Each row has a name. Each question is about the rows just above it. Places in a row count from 1.

[113 144 180 142 197  72 123  82 148 166 137 146 156 151 147  72 120 176
 179 115  95  80 161  62 126 156] -> H
[111 139 178 140 195  67 125  82 150 169 141 140 161 149 128  71 122 177
 168 111  94  82 160  65 128 161] -> F
[137 107 156 121 177 121 130  91 128 135 117 158 142 103 162  99 104 132
 158 125 129 114 163  75 114 101] -> L
[137 109 156 121 177 119 128  90 129 137 118 157 141 104 164  97 104 132
 158 125 131 113 164  75 113 102] -> W
[137 109 156 121 177 119 128  90 129 137 118 157 141 104 164  99 106 133
 158 125 128 113 164  77 111 103] -> M
Table of tags by key:
[157] -> Q_148
[177] -> Q_9
[137] -> Q_839
[178] -> Q_557
[156] -> Q_897
Look up the entry of L at place 3 in the table: -> Q_897
Which row holds [137 107 156 121 177 121 130  91 128 135 117 158 142 103 162  99 104 132
 158 125 129 114 163  75 114 101]? -> L
Whose row is [137 109 156 121 177 119 128  90 129 137 118 157 141 104 164  97 104 132
 158 125 131 113 164  75 113 102]? -> W
[137 109 156 121 177 119 128  90 129 137 118 157 141 104 164  99 106 133
 158 125 128 113 164  77 111 103] is in which row? -> M
Whose row is [111 139 178 140 195  67 125  82 150 169 141 140 161 149 128  71 122 177
 168 111  94  82 160  65 128 161]? -> F

[132 124 122 134 126 149 140 186]  E
[126 113 115 141 124 128 108 117]  S
[133 129 133 155 132 122 126 133]  V
[133 129 133 155 132 122 134 129]  R
[133 129 133 155 132 131 118 134]  T
[133 129 133 155 132 122 134 114]  P
Which row holds [133 129 133 155 132 131 118 134]? -> T
key -> tag
[114] -> Q_299
[113] -> Q_944
[133] -> Q_945
[129] -> Q_844
[130] -> Q_290
Join P by its entry at place 2: -> Q_844

[120 158 113 147 154 158 124 151 145 155 152 153 102]  N
[152 107 137 106  97  89 125 122  99 126 131 127 170]  U
[145 131 116 119 117 111 113 143 111 151 155 151 148]  C
[137 129 130 125 123 124 131 134 125 133 134 133 136]  Y
[152 107 137 106  97  89 125  87 135  65  62  73 140]  G
tags:
[143] -> Q_188
[122] -> Q_94
[87] -> Q_715
[73] -> Q_160
[86] -> Q_866
[134] -> Q_868
Join G by its entry at place 8: -> Q_715
The row with [120 158 113 147 154 158 124 151 145 155 152 153 102] is -> N
Which row holds [137 129 130 125 123 124 131 134 125 133 134 133 136]? -> Y

[144 144  95 162] -> bire
[ 97 148 142 141] -> ravo
[ 95 118 147 107] -> Dalo
[151 130  97 154] -> pagam
[130 108 157 102] -> vonu
[114 166 108 157] -> pive
[130 153 105 164] -> kode
[164 155  77 179] -> Vikid
[139 106 162  89] -> Poz
Table of tags by key:
[151] -> Q_736
[139] -> Q_552
[157] -> Q_528
[114] -> Q_824
[130] -> Q_684
Look up the entry of vonu at place 1 in the table: -> Q_684
[139 106 162  89] is in which row? -> Poz
Where do [164 155  77 179] appear? -> Vikid
Whose row is [ 95 118 147 107]? -> Dalo
The row with [114 166 108 157] is -> pive
Where do [130 108 157 102] appear? -> vonu

[ 86  76 109 106 111  70  81 122  67  62 142 106  63  80 109  79 115  65
 110  68  78 121  92  78  69 143  68] -> A
[108  97 123 121 128  88  93 140  79  82 147 114  92  81 134  85 132  83
 119  62  86 136 156 146 150 193 117] -> J
[108  97 123 121 128  88  93 140  79  82 147 114  92  81 134  85 132  83
 119  62  86 136 116  98  82 151  85] -> B
tags:
[82] -> Q_538
[128] -> Q_513
[83] -> Q_131
[150] -> Q_203
Join B by its entry at place 25: -> Q_538
Whose row is [108  97 123 121 128  88  93 140  79  82 147 114  92  81 134  85 132  83
 119  62  86 136 156 146 150 193 117]? -> J

[143 107 180 162 100 183 181  89  98 157] : fur
[140 119 163 155 113 169 163 103 106 153] : sor
[129 179  90 144 176 114  89 163 126 152] : lolun
[144 158 136 189 145 168 136 117  81 190] : tor
[142 125 158 162 120 167 158 106 102 159] : Tomig
[129 186  70 137 193  92  68 181 135 143] : refal
key -> tag
[137] -> Q_929
[142] -> Q_159
[143] -> Q_970
[153] -> Q_11
[154] -> Q_361
[190] -> Q_893
[68] -> Q_219
Join refal by its entry at place 10: -> Q_970
Which row holds [142 125 158 162 120 167 158 106 102 159]? -> Tomig

[121  99 127 107 120 126 130] = dig
[113  61 124  80 110 124 133] = bur
[ 99 117 160 126  97 159 101] = vodak
[116  69 124  85 113 122 134] = tefot
[114 106 137 111 113 133 123] = ril
[104 115 149 119 105 145 111] = perug
[117  95 130 103 116 128 129] = dad
[ 94 119 164 126  94 160  98] = kepu
[124 116 129 119 123 129 127] = Ver
[112  96 135 104 111 131 125] = vov
[121 110 127 107 120 126 130] = zulod
Table of tags by key:
[119] -> Q_784
[129] -> Q_362
[80] -> Q_462
Look up the entry of Ver at place 4 in the table: -> Q_784
Whose row is [117  95 130 103 116 128 129]? -> dad
The row with [124 116 129 119 123 129 127] is -> Ver
Which row holds [ 94 119 164 126  94 160  98]? -> kepu

